Here is a tiny trained network, its code and every weight. The questions are about switching its units off for an input and a target symbol, where a switched-off unit gives its printed mean instead of its output.

import numpy as np


def w(rows, s, z=0):
    codes = np.array(rows[::2]) - 128.0
    scale = np.full(codes.shape[1], s)
    scale[-1] = z or s
    return codes * scale


def norm(h):
    return h / np.sqrt((h * h).mean(-1, keepdims=True) + 1e-5)


def f(y):
    return y / 2 * (1 + np.tanh(0.7978845608 * (y + 0.044715 * y**3)))


def softmax(a):
    e = np.exp(a - a.max(-1, keepdims=True))
    return e / e.sum(-1, keepdims=True)


def log_softmax(a):
    a = a - a.max(-1, keepdims=True)
    return a - np.log(np.exp(a).sum(-1, keepdims=True))


def net(x, mask):
    ids = ['ΓΘΛΩεημφ'.index(c) for c in x.split()]
    T = len(ids)
    res = E[ids] + P[:T]
    u = 0
    for l in range(3):
        q, k, v = (norm(res) @ M[l].T for M in (Q, K, V))
        z = softmax(np.where(np.tri(T) > 0, q @ k.T / 4**0.5, -1e9)) @ v
        res = res + np.where(mask[u], z, O[l][:, -1]) @ O[l][:, :-1]
        u += 1
        y = f(norm(res) @ A[l][:, :-1].T + A[l][:, -1])
        res = res + np.where(mask[u : u + 4], y, B[l][:, -1]) @ B[l][:, :-1]
        u += 4
    return log_softmax(norm(res)[-1] @ U[:, :-1].T + U[:, -1])


Q, K, V, O, A, B = {}, {}, {}, {}, {}, {}
E = w([
[132,188,181,141,178,89,55],'Γ',
[213,163,180,74,59,95,115],'Θ',
[163,161,85,25,166,140,183],'Λ',
[151,196,89,162,152,53,96],'Ω',
[59,91,188,153,138,221,173],'ε',
[110,107,86,135,76,150,185],'η',
[98,53,208,188,241,253,140],'μ',
[115,88,186,134,180,117,127],'φ',
],0.0022)
P = w([
[65,128,35,95,36,170,2],'0',
[74,103,84,160,169,39,125],'1',
[105,98,108,139,152,49,138],'2',
[121,101,109,131,143,58,154],'3',
[141,99,120,135,141,70,163],'4',
[158,87,128,131,134,70,170],'5',
[165,86,129,129,132,84,179],'6',
[180,91,129,128,126,100,187],'7',
],0.00078)
Q[0] = w([
[87,91,108,57,202,197,192],'L0H0',
[143,103,92,4,202,153,198],'L0H0',
[41,76,194,222,172,203,96],'L0H0',
[43,99,71,162,75,206,175],'L0H0',
],0.0035)
K[0] = w([
[151,55,157,42,115,177,171],'L0H0',
[171,96,134,2,133,136,194],'L0H0',
[100,80,186,165,161,168,103],'L0H0',
[76,70,100,179,72,183,173],'L0H0',
],0.0045)
V[0] = w([
[67,60,139,144,100,186,226],'L0H0',
[71,48,233,39,172,93,100],'L0H0',
[160,2,58,134,111,34,172],'L0H0',
[95,100,216,80,90,184,193],'L0H0',
],0.0015)
O[0] = w([
[190,107,150,191,172,64,165,134],'L0H0',
[181,157,27,189,70,112,57,172],'L0H0',
[132,129,250,174,120,112,24,255],'L0H0',
[178,155,90,206,180,81,153,20],'L0H0',
],0.0019,0.00043)
A[0] = w([
[146,125,2,131,58,115,113,122],'L0N0',
[59,76,146,140,170,154,126,220],'L0N1',
[128,55,131,119,84,134,197,214],'L0N2',
[81,206,117,35,100,135,84,12],'L0N3',
],0.0032,0.0011)
B[0] = w([
[48,216,214,53,119,121,99,158],'L0N0',
[83,204,77,84,65,68,118,251],'L0N1',
[111,202,78,179,187,96,164,253],'L0N2',
[201,6,143,197,155,128,202,171],'L0N3',
],0.0019,0.0011)
Q[1] = w([
[10,140,172,232,197,231,150],'L1H0',
[217,131,198,95,24,102,49],'L1H0',
[223,57,173,85,85,153,61],'L1H0',
[75,52,227,254,48,139,59],'L1H0',
],0.0043)
K[1] = w([
[142,8,142,235,156,223,250],'L1H0',
[231,198,211,106,188,47,40],'L1H0',
[207,82,195,104,172,123,26],'L1H0',
[202,33,199,254,244,46,140],'L1H0',
],0.005)
V[1] = w([
[96,142,139,70,44,43,66],'L1H0',
[177,182,47,168,3,131,210],'L1H0',
[68,187,166,145,71,200,192],'L1H0',
[189,221,31,210,106,119,33],'L1H0',
],0.0018)
O[1] = w([
[119,108,131,251,211,182,165,254],'L1H0',
[131,55,144,124,184,160,71,68],'L1H0',
[149,142,186,145,122,128,51,127],'L1H0',
[100,94,204,57,188,206,186,188],'L1H0',
],0.002,0.00072)
A[1] = w([
[146,81,90,47,42,148,46,5],'L1N0',
[105,174,127,80,73,103,140,168],'L1N1',
[73,167,162,122,145,100,61,180],'L1N2',
[160,110,159,118,166,143,2,211],'L1N3',
],0.0044,0.0029)
B[1] = w([
[230,144,71,152,108,111,193,73],'L1N0',
[60,146,142,135,229,226,65,151],'L1N1',
[43,122,114,101,220,252,43,249],'L1N2',
[31,166,109,173,155,162,119,143],'L1N3',
],0.0037,0.0018)
Q[2] = w([
[226,150,129,175,89,51,197],'L2H0',
[149,196,154,253,47,79,129],'L2H0',
[4,91,68,142,182,183,99],'L2H0',
[189,232,176,230,48,88,111],'L2H0',
],0.0044)
K[2] = w([
[231,194,108,106,127,86,249],'L2H0',
[154,46,204,41,218,28,235],'L2H0',
[23,76,119,215,152,105,43],'L2H0',
[188,52,190,4,203,64,221],'L2H0',
],0.005)
V[2] = w([
[135,162,183,60,148,75,89],'L2H0',
[102,83,153,137,53,128,10],'L2H0',
[152,26,105,136,106,42,171],'L2H0',
[137,104,86,145,3,177,141],'L2H0',
],0.0018)
O[2] = w([
[143,72,70,143,154,188,145,116],'L2H0',
[176,178,188,86,253,180,148,142],'L2H0',
[76,48,131,135,115,201,105,6],'L2H0',
[152,44,231,112,189,111,66,32],'L2H0',
],0.002)
A[2] = w([
[150,196,95,141,179,88,146,145],'L2N0',
[116,2,194,90,103,59,121,61],'L2N1',
[187,109,150,40,133,120,141,153],'L2N2',
[137,49,59,217,21,15,173,5],'L2N3',
],0.0046,0.003)
B[2] = w([
[196,74,180,165,47,142,119,254],'L2N0',
[139,12,175,62,80,107,179,105],'L2N1',
[21,144,110,153,138,125,78,112],'L2N2',
[65,252,141,208,57,26,178,192],'L2N3',
],0.0035,0.0027)
U = w([
[30,191,164,158,194,199,59,168],'Γ',
[236,82,202,207,86,163,90,117],'Θ',
[79,203,106,174,68,29,182,208],'Λ',
[51,19,201,56,111,109,146,176],'Ω',
[167,139,114,72,162,106,166,37],'ε',
[157,99,91,84,205,103,217,88],'η',
[138,110,2,79,57,138,59,86],'μ',
[147,155,127,61,128,107,104,5],'φ',
],0.0055,0.0022)

Each question gives the input, a string of symbols that net reads in full, and the target symbol t.
The units are the heads (4 rows each of Q, K, V and O) and the neurons (one row each of A and B). Each row of codes is followed by its name. A weight is (code - 128) times the scale printed after its matrix; where a second scale follows, it is the last column's (O, A, B and U).
mask holds one flag per unit, layer by layer, with each layer's heads first. A switched-off unit (its flag False) gives its mean, the last column of its rows in O or B, instead of its output. The means were averaged over made-up inputs and are rounded, as every weight is.
A unit's drop is (log p(t) with every unit on - log p(t) with that unit switched off) / (log p(t) with every unit on - log p(t) with every unit switched off).
The circuit of an input: a set's keep is (log p(t) with only the set's units on - log p(t) with every unit switched off) / (log p(t) with every unit on - log p(t) with every unit switched off). Starting from the 12 units with the biggest drops (on a tie, the unit counted first), units are removed one at a time, each time the one whose removal leaves the highest keep (on an exact tie, the one counted first), for as long as the keep stays at least 0.8.
circuit, biggest first: the units of the circuit, biggest drop first
unit that matters most: the unit with the biggest drop
top k neurons: the k neurons with the biggest drops, biggest first
k most important neurons of layer l: the k neurons of layer l with the biggest drops, biggest first
input η Λ Γ Θ Γ, target Θ: top 4 neurons -> (L0N3; L0N0; L0N2; L2N0)
input Λ η Ω η ε ε, target Θ: circuit, biggest first -> (L0H0; L1H0; L2N3; L1N3)
input φ Ω η, target Γ: top 3 neurons -> (L0N0; L0N3; L1N2)
input φ μ Γ ε Θ φ, target Θ: 2 most important neurons of layer 2 -> (L2N0; L2N3)
input φ Ω Θ ε ε Ω, target Θ: unit that matters most -> L1H0
input ε μ Γ ε Ω Θ η, target Γ: 2 most important neurons of layer 0 -> (L0N3; L0N0)
input Θ η μ φ Ω η Θ, target Ω: top 3 neurons -> (L1N2; L0N1; L2N1)
input ε Θ η Γ Λ, target Γ: 3 most important neurons of layer 2 -> (L2N2; L2N3; L2N1)
input η μ φ μ φ μ, target Λ: top 3 neurons -> (L1N2; L1N1; L0N0)
input Γ Γ Γ φ Γ, target Λ: top 4 neurons -> (L0N3; L1N2; L0N0; L2N3)
input Ω η ε Θ Ω Ω Γ Λ, target Λ: circuit, biggest first -> (L1N2; L2N2)
input η Ω η, target Θ: 3 most important neurons of layer 0 -> (L0N3; L0N0; L0N2)
input Ω φ η μ μ, target Θ: 2 most important neurons of layer 1 -> (L1N1; L1N2)
input Θ η Γ Θ ε ε ε Λ, target Ω: top 2 neurons -> (L1N0; L1N2)
input η ε φ φ φ, target Λ: circuit, biggest first -> (L1H0)
input φ Λ η Ω Θ φ Λ φ, target Λ: top 3 neurons -> (L0N0; L1N2; L1N1)
input Θ η Θ, target Θ: circuit, biggest first -> (L1N2; L2N3; L1H0)
input ε Ω Ω ε ε φ Ω Θ, target Ω: top 4 neurons -> (L1N2; L2N1; L1N1; L2N2)
input μ φ Ω ε Γ μ Θ, target Γ: top 4 neurons -> (L1N1; L2N2; L2N0; L2N3)
input Θ Ω η φ ε Ω η Λ, target Ω: unit that matters most -> L1N0
input Λ Ω φ Ω φ Ω Ω Λ, target μ: top 2 neurons -> (L1N1; L2N3)
input Γ ε ε Ω φ Ω, target Θ: top 3 neurons -> (L0N3; L0N0; L0N2)
input Ω ε Λ, target Λ: top 4 neurons -> (L1N2; L0N3; L0N0; L0N2)
input Γ μ φ ε ε Γ, target Θ: top 2 neurons -> (L0N3; L0N2)
input Γ η η, target Θ: top 4 neurons -> (L0N3; L0N2; L2N3; L2N0)
input ε φ Ω Ω Λ, target Γ: top 2 neurons -> (L2N2; L0N1)
input ε η μ Ω μ, target Θ: unit that matters most -> L0H0
input ε Ω ε Ω φ ε, target Λ: 3 most important neurons of layer 1 -> (L1N2; L1N1; L1N3)
input Λ Γ Θ, target Γ: 3 most important neurons of layer 0 -> (L0N0; L0N1; L0N3)
input η Γ Λ Ω Λ, target Θ: 3 most important neurons of layer 2 -> (L2N0; L2N3; L2N2)
